Rows, each with the group of its hidden value:
[ 141 -271  -51  135  -92   -9   34  -69 -139  160  -32  -72    8   29
 -126  -71  -86  -52 -214  -19  -38  103  165 -133 -141  125   -1   67
  -32  128 -214  -58   57   96  134  -34 -141  179]
Q194
[ 111 -363  -76  108 -171  -71  151 -126 -200  128  -12  -11  131  -48
  -81 -135 -124  -25 -255   55 -150 -152  162  -32 -185  262    1  129
   96  136 -256    3  145 -125   68 -133  -48   26]
Q194
[-190 -226   57  -93 -220 -140  183  -74 -511  311  209   86  203 -169
  101  190 -305   70  -78  187 -245 -240  203  136 -219  247   22  129
 -143  162 -260  103  315 -154  265 -212  -61 -150]
Q340
[ 174 -266  -20  113 -226  -67    1 -249 -124  130    8   27   35   50
  -96  -18  -70 -162 -281   41 -110  -39   50 -149 -224  142  -32   20
   84  202 -188  105  -78  -19   74  -89 -102  208]
Q194
[ -65  234  -20  -60   61   58  -16 -139  -62   32    2    5 -184  111
   -6  156  -32 -266  257 -101  258   43 -196  -37   64 -343 -116 -246
    5   43  178   98 -303  108   36   41  115   14]
Q514
[ -67 -292   10   -4 -180 -109  148  -53 -409  256  132   29  167 -138
   39   74 -247   64 -172  121 -217 -128  241   51 -218  272   26  159
 -104  158 -299   54  277  -82  233 -169 -115  -38]
Q52
[  53  142  -93   59   79   66  -46 -123  -98  -95  -23 -102 -166   28
   21   29 -104 -258  133 -103  245    4 -263  -49    6 -249 -128 -160
   59   80   52  200 -214   59   10   16   70   44]
Q52
[  98  187 -133   53  196    0 -137 -168  190 -304  -67  -55 -169   94
  -97 -171  111 -186   90 -306  289  252  -86 -148  150 -263 -117 -109
   41   79  222   51 -332  119  -62   83  -20  180]
Q706
[  64 -204  -11   63 -162 -116  -57 -236 -164   30   75   14   65  -20
  -78  -27 -123  -56 -244   30  -96    1   72 -100 -138  117  -19   63
  -57  232 -115  106   66  -58  118  -94 -164  162]
Q706
[   5 -163  -74   78   69   51  133  128 -234  194  -23 -131  -17  -41
  -51  -30 -147   27    2  -54   56  119  200  -13  -47   56    0   68
 -116   18 -205 -132  162  156  185   -9  -75    3]
Q52
[ 104 -270  -32   97 -160 -154  -76 -309  -18 -106   13   25  107   22
 -218 -194  -50   -4 -323   -1  -94    3   97 -143  -35  128    0   93
  -31  243  -11  -21  130 -159   16  -90 -183  173]
Q574
[  99 -247  -84   85 -130 -109   60 -226  -91  -54   -1   11  102  -31
  -95 -184  -76  -58 -227   -5  -85 -135   65  -49  -93  164  -33   90
  108  168  -97   61   65 -182    1 -117  -46   45]
Q706
[-160   76  -16  -49  109  110  147   37  -45  195 -109  -57 -143  177
 -227   34  -30  -72  300  -47  293   88   10   -2  243 -323  -10 -205
 -119  -78  232 -364   27  112   54   79  121 -141]
Q640
[ 152 -188 -150  263  180   97  -83   45   -8 -143 -169 -328 -110   25
 -294 -315 -136   53 -124 -117  256  260    1 -148  172  -93  -11   44
 -174   70  -21 -258  291  116   45   86 -182  132]
Q574
[-326  365  104 -271   -2  -48  -19 -213 -110  121  140  176 -125  142
  -11  339  -25 -189  397  -36  209   36 -105   34  162 -431  -70 -295
 -163   68  392   22 -254   47  108    9  115  -92]
Q640
[ 141 -315  -33  161 -114 -102 -102 -225  -20  -55  -31  -66   63   42
 -286 -209  -72   33 -347   -3  -45  124  127 -190   -8  110   22   98
 -123  225  -49 -132  213  -51   61  -40 -247  226]
Q574
[  64 -304  -85   47 -130  -65  243  -66 -184  177   -6   42  131  -44
  -32 -105  -67  -37 -148   11 -145 -170  228   15 -178  254   -9  115
  149   67 -247  -21   59  -99   63 -129   31  -45]
Q52
[ 110 -130 -124  231  191   60 -136    1   17 -214 -138 -299 -104   26
 -306 -300 -127   67 -108 -130  263  286  -17 -158  220 -141  -11   35
 -227   97   58 -245  300   95   43   86 -206  141]
Q574
[  -2 -121  -24  108   42  115   56  101 -260  257  -46 -189 -101   36
 -123   66 -205  -33   35   15  150  149   47  -61   -4  -93   -2  -48
 -203   32 -142 -168  183  207  202   35  -86   44]
Q340
[  -9 -171  -21   93  -44  111  130   -6 -189  264 -106 -134  -82  107
 -219   16 -171  -81   37   90  151  -27  -39  -42   47 -123   -1 -116
  -81   15  -39 -243  179   51   92    9   36  -52]
Q514
[ 123 -137 -208  262  333  142  -10  175   46 -208 -231 -386 -132    7
 -299 -412  -95  105   -4 -214  353  314   52 -106  282 -134  -12   62
 -170  -25   21 -370  323  154   16  127 -128   46]
Q574
[-176  340 -120 -146  256  -43   36  -17 -107 -221  110   24  -66 -118
  211   29  -41  -99  345 -269  205   50  -21  120   99 -204 -132  -42
   -4   18  150  229 -230   32   58  -21  102 -130]
Q194
[ -90   41  -83 -131  -62 -104  232 -187 -149   -2   76  177   84  -61
  141   17  -17 -173  133  -62  -42 -312    6  128  -97   38  -97  -24
  256   48   -2  218 -221 -212  -32 -152  226 -193]
Q340
[  68  -14 -144  159  210   24 -113  -61   61 -310 -108 -221  -95    8
 -221 -289  -76    8  -12 -178  276  191  -81 -103  236 -178  -54    2
 -120   85  144 -130  151   13  -25   64 -106   73]
Q574
[  36 -224   38   36 -263 -127  -40 -258 -294  150  133   51   86  -47
   -2  110 -202  -91 -259  119 -175  -80   49  -76 -247  158  -22   55
  -62  266 -198  206   70  -71  178 -137 -158  148]
Q194
[ -83  382 -104  -88  265  -58 -163 -156   98 -372   63    7 -146    0
   51  -46   60 -146  256 -335  296  242  -93  -39  196 -331 -137 -108
  -61   90  316  179 -328   91   -1   56  -10   77]
Q706
[  52  279 -160  -33  257   11  -21  -86  188 -242  -47   14 -169   76
   29 -116  184 -225  231 -384  289  235   -1  -81  115 -255 -138 -115
  134   -7  199   91 -496  175  -59   79   85  105]
Q194
[ 124 -317   -4   62 -317 -105  104 -278 -209  204   45  101  109   14
  -44   27 -104 -162 -281  123 -208 -225   58  -75 -288  223  -26   35
  154  203 -238  154  -38 -142   65 -161  -25  101]
Q52
[ 135 -384  -28  129 -199  -33  128  -94 -221  268  -18  -24   83    4
 -116  -44 -129  -48 -275   86 -146  -56  186  -91 -223  237   18   92
   26  137 -309  -47  130   -3  134  -98 -105  113]
Q52
[ 127 -113  -92   84  -41  -33   18 -169  -36  -31  -26  -14  -13   28
  -65 -110  -18 -145 -110  -91   31   11   22  -95  -80   30  -60    2
  102  121  -66   75 -125   -6   12  -41  -25  119]
Q194
[ -33  -68 -101  -45    2 -188   53 -233   21 -244   49  102  140  -66
  -66 -234   30   17  -73 -138  -40  -83  138   15   62   91  -40  109
   74  136  105   30   15 -232  -51 -112  -16  -42]
Q574

Next part:
[ -98  111   -4  -28  -58  172  243  213 -118   24 -231    7   91   12
  -66   70   38 -157   42  -58 -137  422  -11 -172   32  245 -145  -96
 -181  -36   20  106  224   70 -123 -118  -71  172]
N
[ -67   80   48 -132 -174   86  179  235  -17   81  -74  125  198  121
   22   43 -103 -125   10  -66  149  416  -79  -36   -6  152   67  -60
    9   34    0  -18  240   78  246   93  -58  162]
H
[  10   28  312   -3  127  393   86 -224  -53 -122 -109  111  173 -410
  127 -107  164  213  137  -77 -287   10  167 -270   93  142 -453  -55
  -46 -230  374  381 -103  -69 -299 -314   52 -206]
N
[ -84  281 -146  167   62 -153  259  282   39  -13 -379 -136 -179   -6
  -90  137   16 -171  -33  110 -282  503  157  -15  -46   86  124   21
 -336   -7 -296 -162  177   -9 -313 -175 -179  174]
F
[ -30  108   66  -50  -56  -48   80  262   14   -9 -134   67  138   81
  -57   52  125 -140    4 -112   48  499   48  -98   37  125   84   92
  -44   28 -101   36  257   81  189  -86 -135  147]
X
[  -5  -60  260   40    2  191  -30 -323   75  -45  -17   46   86 -248
  240 -111 -200  380   48  187  -55 -253  -10   24 -100  -77 -238  -43
  168 -129  237   32 -262 -110 -155 -113  169 -297]
A
[-133   58 -172  169 -121 -231   91  126   57   82 -262 -217 -190  230
  -10  115 -340   27 -106  354  -11  131 -155  198 -233  -61  158  -11
  -42   94 -331 -415   12    3 -160   -9   23   77]
K
[ -22 -151    6  134  -63   39    6 -174  -69  -47  -56 -252   16  155
  -89   36  -35  146 -101  248  -80   -8 -229   30  -90   53 -189 -340
   66  -50    0  -24  173  -83 -120  -96  -25  119]
R
[  -3  -35  204   42    7  229   44 -279   45  -42  -14   14  106 -184
  174  -75 -137  281   30  160  -86 -130  -40   -8  -53   20 -247 -186
  102 -130  216   78 -122 -104 -131  -84   92 -159]
R
[ -58   54  133 -158  -64  233  124  208  -57   -3  -76  172  288    0
   -8   20   95 -149   67 -218   43  447  -28 -227  103  313 -163  -27
  -24  -16  126  253  221  131  184  -95  -29  107]
F
[ -39  166  319  -95   57  -36  -79  296   46  -18 -164  254  270  -22
   -4  -34  485 -115  123 -357  115  600  303 -311  147   73   97  558
   31   38 -109  206  173  211  443 -232 -189   64]
N
[ -69 -144  -27   49 -251  -89   51  -35 -128   24 -195 -168 -124   74
   19   -8 -371  233  -69  318   -9 -164 -185  166 -267 -227  -38  -11
   72  -37   31 -306  -58 -103 -337  -39  139 -120]
K
[  21   67  380 -186   53  194  -79  120   80  -80   19  331  409 -154
   95  -77  314  -25  128 -360  135  418  168 -299  179  220 -128  281
  127  -31  168  384   86  154  425 -195  -40  -76]
F
[ -57   89  231  -26  -27  -81 -111   69  205   46  -60  181  158   18
  196  -44  -65  110   47   -2  232  196   76    9  -56  -48  156  360
  202   81 -131 -110 -115  111  378  -28   34 -118]
A
[-104   20 -207  259 -132 -320  126   88  -76   57 -329 -385 -299  278
 -154  119 -153   48 -145  411 -139  133 -105  192 -253 -214  186  -66
 -124   33 -367 -459  181  -92 -320  -51 -128  205]
A
[  12  -57  295  -77 -105  204   45 -187  -42   -9  -13  125  177 -201
  175 -128  -76  286   74   36   21  -83   33  -43  -57 -123 -161    4
  153 -139  304   71  -74  -98  -25  -39   66 -191]
R
[ -29  109   -2   43  -34  101  281   89 -135  -53 -281  -70  -63 -179
  -52   22  -10   -1   24   57 -311  238  102  -86  -38   30 -142 -114
 -251 -151  103   31  132 -109 -469 -183  -73   26]
F
[ -99  -27  -54   -1 -194  -60   80  174  -36   95  -88  -82   93  337
  -71   89 -121  -92  -81  111  164  315 -228   50  -86  104   92 -129
   63   99 -172 -162  279   79  239   88  -67  252]
R
[-116  -42  -68   66 -156 -166  -27  103   62   57 -158 -105  -51  224
   37   60 -345   69  -88  258  132   71 -216  158 -201  -17   86   60
  100  110 -212 -313  -38   56   16  -12  116  -16]
K
[ -72  137  -47  109  -40 -280   40  279   74   37 -211 -110  -24  279
 -120  116  118 -148  -78   63   56  515   26   21  -51   15  278  132
  -56  109 -398 -209  292   82  214  -56 -223  271]
H
[  -2    8   50   12  -28  217  198  -68  -71  -72 -109  -39   65 -146
   10    8  -87   67    4   79 -208  117  -49  -64   -7  152 -261 -308
  -99 -145  207  127  100 -102 -306 -127    9   -7]
X
[ -27  -72  282  -89  -93  112 -111 -112   91    8   34  171  224  -66
  211  -99 -154  244   48   26  203  -48  -55   -7  -69  -31  -86  152
  272  -11  146   17 -157   38  233  -29  147 -216]
A
[ -18  -75  187   62  -17  193    3 -313   50  -37  -31  -20   56 -177
  199  -83 -237  344   17  233  -78 -246  -81   44 -111  -34 -254 -151
  137 -119  208    1 -212 -116 -205  -93  165 -233]
A
[  56   49  321  -14  147  327   61 -220   22 -165  -71  141  165 -466
  158 -118  126  234  117  -77 -265   12  205 -211   85  100 -384  -32
  -29 -239  370  354 -131 -108 -284 -305   51 -271]
F
[  22  121  340 -158   48  138  -37  104  148  -51   16  324  348 -159
  149  -66  190    2  107 -278  145  393  177 -197  135  159  -23  241
  121  -25  114  261   45  110  415 -111  -43  -86]
X
[ -96 -143   73 -132 -280 -128 -140  226    1   91   -2   64  224  389
   -5   25 -155  -30  -63    4  426  244 -277   40 -110   40  138  183
  293  181 -138 -166  158  190  521   82   66   89]
K
[ -53  -40  -80  259  -46 -331  -54   30  -21  -22 -219 -364 -167  321
 -203   98  122   56 -151  290  -67  194  -82   89 -146 -144  146  -12
   -6   51 -380 -277  259  -41  -58 -139 -198  238]
R
[  41 -135  226  121  -21 -241 -236  -78  -30  -94  -69 -156   61  158
 -126  -45  381  194  -65   56   66  125   54  -56  -53 -238   66  228
  191  -13 -136  -34  202  -27  200 -212 -190   58]
R
[-108   32  -44  117  -99 -328  -89  216  105   74 -167 -136  -21  384
  -70  102  -32  -50 -105  163  193  334 -108   99 -135  -39  278  201
   98  180 -444 -318  165  123  310  -16  -99  192]
A
[ -46  195  264   93  110   45  110   35  -80  -44 -357   48  -25 -296
   33  -74  368  122  141  -87 -293  257  422 -250   26 -160  -71  402
 -172 -158   27  101  -16  -27 -282 -336 -164  -74]
N
[ -27   77  -56   -8 -161   96  371  119 -208   -6 -273  -83  -85 -130
  -58   24 -145   -2   -1  111 -269  210   32   -4  -98  -52  -82 -209
 -251 -162  153  -74  197 -161 -512  -61  -72   62]
X

Part 3:
[ -83  113  -16  214    5  481 -147   15   96 -167 -191   77 -164  169
 -207  -49   33 -225 -177 -137 -333  -37 -117  185   81   76 -309  208
 -304   36 -156 -467 -365   68  -33  -96   53   90]
G
[ -18 -347  113   26   25  -81  -97   25  226 -187  197 -291  -29 -190
  170  300  188   60  -21  -60  104  -62   -1 -213  -62  -54  -43   -7
   71 -208  154  -74  141   86  -12  161 -118   76]
U
[ 188   63   96  188 -107   26  207  239 -126  263   58  140    3 -356
   61 -210   21  -61  306  -18   74 -113   68 -190  100   -8  237 -196
  370    5  121   11  142  -11  260   54    0   17]
C
[-382  -33  164  138 -145   32 -281   66 -103 -471  132  -78  222  144
  184  324   45  149  -10  349 -250   -8 -367  160    2  -82 -167  136
  -36   74    9 -129   -8  -15   15 -115  118  193]
U
[-348   -3  102  107 -166   44 -267   33  -96 -379   96  -78  219  171
  140  294  -46  152   26  356 -235   39 -347  143   35 -100 -141  136
  -79  115   -7 -116   88  -63    4 -135  135  183]
Z
[ -39  -72  338  388 -109   84   63  341 -123 -191  153  213   51 -448
  155 -120  290  -65  121    3  -47 -253 -130  -59  -70   23   82 -106
  442  -23  104 -102 -107  141  246   73  -44  124]
G
[  71  202 -159   80    3  446  -24  -38   72  153 -244   28 -215  253
 -297 -146 -153 -226  -54 -149 -255   61   13   93  183   35 -209  148
 -351   71 -162 -415 -215  -28  -20 -108   57    3]
L
[-208  154   11  -50  -69  -69 -196  -46 -131  -74  -31  -68  115  231
  202  355 -121   85  135  311  -56  134 -227   55  138 -101   33    3
  -91   76  -13  -57  110 -146   99 -153  196   43]
T
[-246   43  241   21  138  253 -224  -40   30 -114 -269  138 -502  183
  -43  215   70 -334 -209 -190  119  132 -319   10 -141 -188 -104   61
 -317   52 -438 -520 -341  143   68 -123  -31   34]
Z
[ -14 -199  134  -66   91  -59  133 -184   35  287   68 -402   22 -196
  120  299   11   36  120   -8  100   12  244 -283  143   21  286  -47
   90 -167  296  -19   78   27   16  199 -150 -325]
T
[-118  105   16  219   23  481 -181    1  109 -210 -212   94 -167  134
 -177  -11   60 -230 -196 -144 -310  -41 -142  189   66   78 -291  204
 -304   29 -174 -454 -379   88  -40  -99   67   98]
G
[ 150  285 -254    8   44  412  -29 -112  102  287 -337   31 -227  257
 -268 -100 -209 -244    0 -173 -180  110   84   64  262   71 -123  100
 -386   49 -151 -345 -158  -84    0 -122  129  -40]
S
[ 134  271 -226   11   47  415  -11 -123   90  300 -331   15 -224  237
 -268  -92 -201 -244   -3 -171 -179  106   95   54  260   72 -101   99
 -370   47 -136 -344 -165  -79   -5 -107  112  -70]
S
[ 160  198 -280 -121  -78  -87   63  151 -116   78  177 -248  153  397
   87   36  -88  143  236  229 -255    4   95   17  294   -3 -191  -34
  -13  -90  229  -61  -56 -182  114  -56  119   38]
T
[ 154 -195  -88 -144   66 -125  -18  -87  230  160   63 -322  -57 -141
  139  274   -7   52  128  -82  222   51  155 -293   99  -33  118  -93
    3 -209  167   61  295  -27    4  134  -26  -10]
S
[-146  181   99 -122  188  222 -213 -179   49  152 -433  141 -531  193
  -41  252  -88 -357 -105 -207  252  247 -227  -49  -18 -169   67   -9
 -389   56 -463 -395 -203   51   76 -159   74  -30]
S
[-142   87  140  -68  152  214 -187  -44   49    8 -290  115 -544  230
  -60  183   12 -332 -155 -217  178  174 -257  -38  -96 -202  -87   16
 -336   31 -442 -476 -287  100   76 -128  -13   38]
L
[-106 -277  211    3   40   12  134 -167   13  208  123 -419   83 -266
   64  247    7   74   94   27   31  -23  201 -264  100   16  276   14
  114 -121  299  -21   91   73  -35  214 -198 -292]
C
[-136  185  112 -161  217  166 -201 -168   38  166 -421  124 -573  225
   -3  291  -56 -364 -100 -216  296  251 -219  -73  -30 -188   75  -41
 -377   27 -463 -405 -242   54  103 -149   59  -58]
S
[-136  200  119 -143  209  159 -205 -161   28  164 -423  146 -563  222
    9  293  -50 -369  -93 -207  297  252 -225  -66  -26 -186   77  -49
 -363   38 -458 -407 -233   44  119 -156   69  -59]
T
[  68  120   -5  274 -223  111  -43   84  -22  112  -78  232  227 -390
   69  -69 -141   26  299  141   -9  -33  -90  -43  160   43  245  -86
  221  146   67  136  484 -140  163  -71  226  162]
S
[  69  -54  206  353 -160   99  117  317  -90  -48  152  168   59 -375
   55 -203  149  -45  174    9  -70 -202  -59  -89  -10    0   58  -91
  377   24  114  -98   63   55  222   56  -42  111]
U
[ 211   67   56  204 -130   40  193  250 -104  233   71  143   33 -336
   39 -237    4  -46  309   -6   36 -119   68 -168  112    3  194 -175
  354   12  126   17  172  -31  244   46   18   52]
C
[  92  -23  181  310 -163   88  155  286 -118   68  132  151   56 -362
   31 -220   82  -39  219   18  -45 -168  -21 -121   29  -11  118 -110
  370   43  117  -70  109   29  226   55  -42   70]
Z
[  34  232 -169   53   20  467  -40 -138   66  225 -322   20 -197  228
 -296  -88 -215 -230  -39 -134 -230  106   30   92  227   57 -118  155
 -394   90 -169 -374 -176  -48  -41 -122   93  -50]
C
[  41   41   27  354 -276  158  -51  154  -13  -16    2  228  253 -394
   21 -136 -104   49  250  147  -97  -82 -133   -8  108   30  136  -31
  230  168   70   82  469 -107  134  -58  175  228]
L
[-124    7  -10   96  -97   14 -101  243  -98 -424  285 -186  217  254
  154  122  166  157   29  248 -384 -143 -142  141   94   12 -348   92
   50 -101  189 -158 -264    7   47  -29   57  194]
G
[ 259   91   25  156  -91   -8  176  233  -74  275   31  150  -17 -326
   81 -185   11  -70  317  -40  117  -90   82 -198  116   -3  221 -218
  339  -16  109   36  192  -46  271   40   45   47]
S
[-131    1   -7   93  -96    4 -110  246  -90 -433  282 -183  216  247
  166  130  168  164   28  248 -370 -141 -153  139   89    7 -343   88
   55 -102  186 -150 -254    7   51  -32   61  202]
G
[-103 -205  202  -35   75   15  144 -211  -17  288   47 -397   48 -234
   70  270  -20   36  108   18   57   10  219 -261  137   25  326   -7
   88 -120  276  -27   40   61  -12  194 -169 -351]
S
[-157  115  127 -106  165  196 -204 -122   54   84 -355  121 -525  178
  -38  236  -48 -329 -114 -203  246  216 -245  -63  -64 -194   23   -8
 -347   45 -450 -399 -197   74   71 -134   33   10]
C
[-120    5   -2   88  -99  -10  -95  263 -108 -425  299 -185  213  252
  168  118  177  164   38  252 -371 -148 -141  131   88    3 -344   76
   70 -109  192 -152 -266   11   60  -27   52  196]
G
[  57  -57  211  380 -175   97   95  339  -87 -102  172  181   95 -394
   78 -200  175  -28  173   26  -92 -224  -78  -66  -15   15   38  -82
  400   19  128  -85   59   60  225   53  -26  144]
U
[-127   97   15  233   11  493 -173  -15  101 -199 -206   75 -133  130
 -189   -8   46 -216 -193 -125 -337  -39 -132  196   81   90 -284  221
 -302   35 -149 -449 -365   80  -55  -92   64   80]
G
[  49  195 -160  106  -13  486  -28  -75   77  163 -261   21 -174  220
 -319 -142 -181 -216  -57 -135 -288   63   24  108  208   59 -188  175
 -362   90 -142 -405 -187  -36  -44 -108   64  -17]
L
